[-11  18  -8   1  -4   2  -3 -12  19  -5   0 -18 -10  -1  -3   1   6  20
  -2  -6  -4  -9  -6 -10  11  -3 -12 -14  -7   8  14  11  15  -5  12 -24
   0  -1  13]	kif
[  1  18 -16  -4  18 -36 -17  -3   3   9 -11  31  11 -14   5  -2  15 -13
  -9  14 -16  11   3  18   3 -18  -2  20   3  11  17  28  18  15 -12   2
 -11 -22 -37]	nanu
[ -4  18  -5 -11  14  -2 -12  -3  18  -2  -1  -7 -14  -5  -7   1  -9   5
  -3 -13 -13 -10  -8  -7   6  -5 -13 -17 -12  -5  -1   7  69  -5  23 -18
  -1  -3  22]	kif
[  9   0  19  -1 -43 -19  18  -3   9   8   5 -34   4 -21   0  -5   8   9
  11  12   6  -3   0   8   3 -15  -3 -25  13   7  -2 -20   9  16 -25  19
 -20  -2  -5]	nanu
[  9 -10   7  -2  41   6   3  -6 -13 -17   6   6  22  -2  14  -4 -28  -2
   0   3  -3   0   3  11 -18  -4   2   3   0  15   9  18 -21 -15 -12  17
 -15  -9   3]	nanu
[-14  22 -14  -8 -18 -13 -16   2  23   9  -3  16 -14  -2 -10   3  12   6
  -4  -9 -13  -5  -4  -7  18  -8 -14  -9 -15   7  10   8  42   7  20 -28
  -3 -10   4]	kif
[ -2   7  -5   9  34 -40 -25  -4  -3   8 -13  30   1 -14  -1  -2   4 -31
  -6  11  -5  10   1  20  -2  -4   1  28   2  -3  -1  20  36  13 -26  -4
   9  -1 -30]	nanu
[ 10   9   5   0 -12 -10  18 -29   1  -7   3 -63  -2  -6   8   3   9  26
  -2   4   3  -3  -6  -4  -2  -7  -6  -6  -3  14   7  -5 -14   9 -16  12
  -6   4   2]	nanu
[ -6  23 -12   7  10   9 -14  -7  24  -4  -6  -4   2  -1  -6  -8   1   9
  -4  -6  -5   2  -6  -4  -4   0 -11  -7   6   3   9  25  33  -6  18 -34
  12  -4   4]	kif
[-14  15  -6   5 -40  -3   2  -1  29   5  -2  -1   1 -15  -3  -8  12  14
   2  -2   1  -2  -5   0  11  -8 -15 -21   3  18  21  11  13   7  -1 -28
  -7  -3   1]	kif
[ -1   5  15   6  25 -27 -10 -28   3  -7   5 -57 -13 -17  -1   3  -1  -1
  -6   3  -8  -1  -1   7  -4   2 -11   6  -8   1 -10   3  63  25 -19  12
  15  16  11]	nanu
[-11   8 -14 -10 -24   7  10  -7  20  10  12   6 -22 -13   2   0   6   9
   1 -19   2 -12 -16  -8  24  -2 -15 -27 -11  21  18  -8  28  -1  11 -41
  -2   4  16]	kif
[ -9  14 -12   6 -20  -6  -3  -7  12   3   0  -4  -1  -9  -5  -3  11   6
  -3  -6   2  -1  -4  -4   7  -1  -8 -15   2   9  12   3   2   0   2 -17
   3  -5   4]	kif
[ -8  -5   8  -2  -3 -14   3   1   0 -19  16 -19   4 -16   1  -3 -12   3
   3  -4  -6 -12   0   6  -3   1 -14 -26 -19  -1   1  -7  20  -1  -9  17
 -11 -11  36]	nanu
---
[ -1   5 -16  17   7  -8   4   4  -6  -8   3  18 -10  13  24 -12   7 -29
  -4  -9 -24 -17   3   2 -30  -5   5  -5   1   4   3   1   1   9  -3 -11
  -4  -5  -8]	Rur
[ -1  -4  -2  -5   9  -2 -14   6  12   4  -7  -7  -1  -1  22  -6 -21  42
  31   6  18  46  10   3  19   6   2   3 -14 -19 -26  15   1  13   1  -1
  22   4 -10]	zenul
[  0 -12 -14  18  27  -4   3  18  11  -9   1   0   1  12  10  -1  -1 -26
  13   3 -19 -30 -15   0 -27  -3  -2   9   4  -1 -12  15   5   1 -11  -4
  20 -11 -17]	Rur
[ -4   3   5   5   2   2  -7   7   5   1   1  -9  -8   0   8  -1  -7  28
   8   6   1  11   9   2  19  -6  -9  -6  -7   8 -27   7   0  -1   6  -4
   0  -8  -5]	zenul
[-14  -8  24 -35  10  -6 -13   8 -12  23  -8   2   0 -11   1  34 -25 -17
   5  13  32 -58 -43  -2  25  -6  -6 -12  13  -7 -59  -8  -1 -12   9   5
 -46  -1  -1]	zenul
[ -8   0  30 -14   6 -11 -21  15  -1  11  -2  -1 -13  -6  19  17 -24   6
  40  -4  25  21 -13   6   9   1  -2   1  -9 -13 -54   5  -4   8  11 -11
   0   4 -16]	zenul
[-15 -24  -2   8  32   0  14  23   4  -4  -1   6   3  12  -2  26  -1 -68
 -10   7   1 -72 -54  -5 -45   7  -3   8  15   0 -29 -23  12 -20 -12  -1
 -14  -5  -8]	Pok
[  8 -26  -3  23  11   7  11  -5  14 -11   1  -5   4  10  -2 -27  16 -18
  11  -1  -5  16   3  -1 -39  19   3  28   8 -15  41   2  14  -5 -22   2
  26  -2  -6]	Pok
[ -3  -5 -20  10  10 -15  -7  -4   4  -1   3  13 -12  12  17   9  -3 -14
  12   8 -17 -15 -12   0  -2  -3 -12   8  -5   2 -17   8  -7   5 -13  -7
   1  -9 -12]	Rur
[ 12 -11  53 -14  12   2 -10 -12  -4  15  12 -34  -1 -24 -11   7   0  28
  54   7  27  23  -9   2  19  19 -19  13  -2 -11 -28  22   9   3   6  -7
  18  -8 -20]	zenul
[  2 -12 -40  15  11   0 -14 -25  11   0  -9  10  -1  16  -3  15   5 -13
 -10  -3 -27   0   3  -5  26  -6  -8  -2  -1   8  13  13 -19  -2 -14  -2
 -24  -3  13]	Rur
[ -5  -6  46 -21  -5  -4  -7 -21 -14  10  -2 -19   2 -14  -9  11 -14  14
  17  15  34 -32 -34  -1  26  11  -4  14  -1 -14 -21   4  -8  -4   7   4
 -21   3 -18]	zenul
[-14 -20 -46 -20  24  -7 -31  15  10   9 -31   9   4   5   5  14 -35  20
  16  15  33 -23 -16  -3  45  -3   4  -4 -13 -15 -62   4   1  -9 -15   0
 -18  -4  -6]	zenul
[ -8 -17   7   2  26  -1  14 -29 -14   0 -11  12 -12  -7   4   4  -3 -44
  -4  -3   0 -69 -33  -1  -3   4  -2   7   3  -7  17 -10  -2  -9   3   0
 -47  -4  -1]	Pok
[ 10 -12  29  28   6  14  24  17   8 -23   7 -15  -5  -3 -12 -31  12   6
   2   5  17  27   9  -1 -48  30   7  22   9 -16  30 -15  16  -7  -5  -1
  44   4 -14]	Pok
[ -2  -9  37   1   3  18  28  24   6  -1  19 -15   9  -9 -29  12   8 -23
 -33  -1  10 -41 -23  -3 -17  15  10   6  15  -2  15 -20  10 -19  15   0
 -10  -1  10]	Pok
[ 10  -3 -17  20   5  -4   2 -23   7  -3  -1   5 -11  14   9 -12  10 -11
   0  -8 -21  14  12   5 -15 -11  -1  10   2  -8  22  17  -6  14   1  -5
   1   0  -3]	Rur
[ -2 -21 -26   6   2   0  10 -40 -13  -5   7  -8 -11 -12  -3  -6   0  20
 -11  21 -12 -56 -14   5  42   0 -23 -11  -3  19  17 -12   6 -18 -25   9
 -45  -4  -2]	zenul
---
[  5  -7  -7 -12  17 -40  13  13  -4  57  -1   1   3   4 -11   4   5   4
  -6 -19   2   0  -2   7   5  -1 -53   5   8   1   8 -17 -24  -2  19  -7
  10  30 -21]	letim
[  2   1   5  15  -6   8 -18  -8   5 -16   1   2   1   8 -10  14  -3  -8
   4   4 -10   6  -3   0   2   6  12  -7   2  -3   0   4   3   3  -4   0
   8  26  -3]	fonud
[  0   4  14 -21  23  24  21   5  44 -44   4   1  -9  -2  12 -45  11  19
   0  10 -11  12   3  -4 -11   2 -24  13 -10  -8   1  37  21   3   7  65
  27 -63  13]	fonud
[  3  -2  -1  -3  12   3  13  -3  38 -41   2  -2   3   1   1 -21   5   3
  -1   5  -8   7   3  -4  -4   0 -13  25   3   1  -8  22  -1   5  -2   4
  -7 -17   3]	fonud
[  4   1   4  11  -4   7  -1 -13  16 -21   5  -4   1   0   3   5  -1  -8
   2   2 -15  -1   1  -5   1   4   4  -1   8   3   0   0  -6   0   0  -7
  17  17   6]	fonud
[  6 -19   2  -5  15 -18 -15  18  -6   7   3   2   2  -3   9 -24   7   8
 -12  -3  -1   3   0   0   4  -5 -18   2  20   3  -8  11  -4  -2   7   9
 -52   6  -9]	letim
[  0  -4   7  -9  22 -22   3  -4  31 -31  12   7 -12  -2   2 -48  16   7
  -6   0 -13  23  -2  -2  -4   3 -50   6  10   5   6  34  15   4  13  -3
 -46 -25 -10]	letim
[  0  -5   4  -5 -14 -21   4  -7  35 -29  14  -2  -2  -5   5 -24   1   2
 -12  13 -11   5  -1  -1   6   1 -16   8  13   2   5   1  -6  -1  -1  -4
 -62 -23   7]	fonud
[  4 -15  10  13  25 -10 -11   9 -11 -11   8   5  -5   3  -4   7   4  -5
   6 -20  -8   9  -3  -7  -2   1 -19  -2  26   1   0  29   2  -3  12   1
  19  50 -23]	letim
[ -7  -5  11 -12 -11 -50   2  -5  -6   0  -3   2  -5 -12   4 -49  12  20
 -13  12   0  18  -4  -4  13  -7 -31   9  15   3   4 -19  10  -5  -8  -2
 -74 -66   7]	Voguf
[ -5   6   0  -6  -2 -37  -3   2 -13  25  -3   7  -3  -2  -1  -9  13   5
   1  -6   2   5   1   4   3  -1 -34   1   0  -4  -3 -24   6  -3  14 -10
 -28 -21  -9]	Voguf
[  3  -3  -2  -9  38  19  19  18  16   8   9  -4  -1   6   9   4   4   7
  -5 -26   2  -7  10   2 -10   1  -7  10  -5  -4  -3  21  -2   0   3  11
  65  16  -1]	letim
[  2   7   4   7  -3   8  -7 -10  21 -27   6  -3 -13  -1  -4   2   1  -6
  14   3  -3   4  -3  -4  -3   6  -1   3   1   2   2  13   7   2   1  -8
   5   6  -2]	fonud
[  5 -14   6  10  29   5   0  13  10  -6  22   1   2   6   6   3  -2  -7
   1 -13 -10   3  -1   6 -13   4 -16  -4  12  -2   2  31  -5   6   4   7
  29  49 -21]	letim
[ -8  15   5 -20  10 -13   6  -3 -33  12  -6   2 -12  -6  -2  -8   9   6
   6  -6   4   7  -4   1   3  -6 -18  -3 -11  -1  13 -13  17  -5  12 -13
  30 -35   0]	Voguf
[  3  -5   3   0   6   7  -3  -5  32 -36  -1  11   0   3   2 -23   3   0
  -1  11 -26   6  -1  -2  -2   2 -12   4  -1   2   4  17   5   6   3   1
 -27 -25   4]	fonud
[ -3   5   7 -18  21 -17  13   8 -21   6  -2   4  -9 -10  15 -23  22  20
   4  -8   5  13   1   0  -2  -1 -45   6  -8   7   7  -1  21  15  11  -1
  10 -38   8]	Voguf
[  7 -12  -1  12   6  15  -4   2  26 -10   2  -4   4  10  -3  -4  -1  -5
  -4   2  -6   4  -9   0  -7   4   4   5   6   4  -6  32  -7   4  -9   2
 -11  19  -2]	letim
[ -1   9   6  -8  -8 -28  -2  -1 -11   4   1   8  -9  -4   3 -18  33   7
  -2  -4  -2   7  -6  -2   5   0 -22   1  -4   0   6 -15  16  -4   4 -12
 -57 -35  -5]	Voguf
[ -4  -3   7 -14   9 -29   1  10 -30  15  -5  10 -13  -9   3 -36  14  10
  -2  -2   5  15 -11   5   1  -7 -40   0  -1   1  13  -6  27  -5  13  -9
 -41 -43 -12]	Voguf
[  1  -3  -3   3  -4 -16  -2  -3  26  -4   4   2  -3  -2   0  -4   6   1
  -4  -8  -8   0  -4   3   1  -4 -12   2   2   6   0   0 -10   1  -3  -2
 -44  -7  -3]	fonud
[ -1  -5   3  -9  15 -10   3   6  -2  -8   8   3  -5   2   3 -21  -4   5
  -3  -7  -4   7   2  -1  -7   7 -12   1   5   2   8   8   8   0   1   1
 -16  -8 -10]	letim
[  7  -9   4  -4  -9 -30  -9  -3  31 -28   3  -4   3  -5   7 -30   3   0
 -11  15 -16   3   2   4   5  -4 -26   8  15   7   1  -8 -16   2  -5  -3
 -61 -21  11]	fonud
[  7 -29  -7  -5  -2 -65  13  15  53   7  10  -4  16  -9  15 -63  -2  22
 -41  11  -5   7  10  -1  12  -5 -42  24  33   4  -1  -3 -40   8  -4  11
 -74 -15 -11]	letim
[ -4  16   6 -19   7 -19   6  -9 -20   9  -2   6 -18 -11  -7 -24  17  11
   5   3   9  10  -8   0  11  -3 -39  -2 -11  -2  11  -1  36  -2  16 -13
 -10 -55  -9]	Voguf
[-10   1   5  -9  -8 -35  -8  -3 -38  21  -4  12  -8 -11  -2 -26  10   6
  -3   3   6  14 -21  -5  13  -2 -29  -5   1  -7  16 -23  23  -7  13 -10
 -74 -33 -14]	Voguf
[  3 -13   4  15  11 -19 -17   9 -11  -8   2  -3   0   3 -10  13  -3  -9
   4 -13  -7   2  -1   2   0   0  -5  -7  24   5  15   3 -18  -9   8  -1
  -3  69 -15]	letim
[ -2  -4   2   2  21 -21   1   5 -12  30   2   5  -2   8 -13   8   8  -4
   4 -22  -2   6  -1   2   0  12 -28   0  10   1   8   3   1  -4  14  -9
  26  36 -24]	letim
[  7   7  -2  -4  11  13   9  -3  42 -20   3   7  -3  -7   5 -18   3   2
   1  -1 -11   4   1  -2 -11   4 -13   5   0   2  -4  22  -8   8   4   5
  16 -18   9]	fonud
[  6 -15   0   2 -25 -48   8  -5  50 -19   9  -4   5 -12   9 -39  -2   5
 -25  14 -10   5   2  -2  12   0 -21  14  24   7  -4 -14 -29  10  -8   1
 -74 -25   7]	fonud
[ -3   4  -4 -23   6 -36  14   1 -18  46  -4   8 -13  -8  -2 -19  26  11
   0   6   6   5 -15  -1   7  -4 -50   3  -8  -1  17 -20  17  -4  15 -11
 -16 -38 -16]	Voguf
[  2 -20  -2  11  14 -15  -4   9   8  16   0   2   7   0  -5   3   0 -11
  -4 -10  -9   6  -1   2   1   1 -23   2  16  -3   4  18 -15  -2   6   3
 -11  53 -26]	letim
[  1  -5  -4  -9  19  -8  10   8  11  18   5   3  -5   9   1  -9   4   4
   1  -8  -4   8  -8   5  -4  -1 -23   4   5  -4   8  20  -5  -1   9   0
  27  18 -15]	letim
[ -1   5   5 -20   7 -39   5   4 -28  25  -5   8  -5  -3   4  -9  10   7
   2  -6   6   8  -1   0   4  -7 -35   1   4   1  12 -27   8  -5  16  -8
  -2 -21   1]	Voguf
[  7 -29  16   8  24 -22  -8  17   9 -42   9   8   9   1   0 -14   2  -2
  -4  -6 -10  29   6  -1   1   3 -20 -11  31   0   6  34  -5  -4  -6   3
 -28  48 -21]	letim
[ -4   5   0 -14   0 -41   9 -17  -8  11   3   2  -6   0  10 -23  15  16
  -7  -1  -4   3  -3   1  17   2 -39   1   0   0   7 -27   4  -5  16 -10
 -38 -30 -21]	Voguf
[  4 -18   4   2  23  -8  -1  14  -1  -5   3   6   6   6   1  -1   0   1
  -3 -11  -1  -1   5   1   0  -3 -13   2  15   1   4  18  -8   1   5   7
   6  41 -21]	letim
[ -7   1   6 -17   9  -9   8  -1 -31   8  -2   7 -16  -9   2 -20  16   8
  12  -3  -1  16 -10  -5   6   5 -26  -6  -9  -3  12  -4  32  -5  13 -10
  14 -44  -4]	Voguf
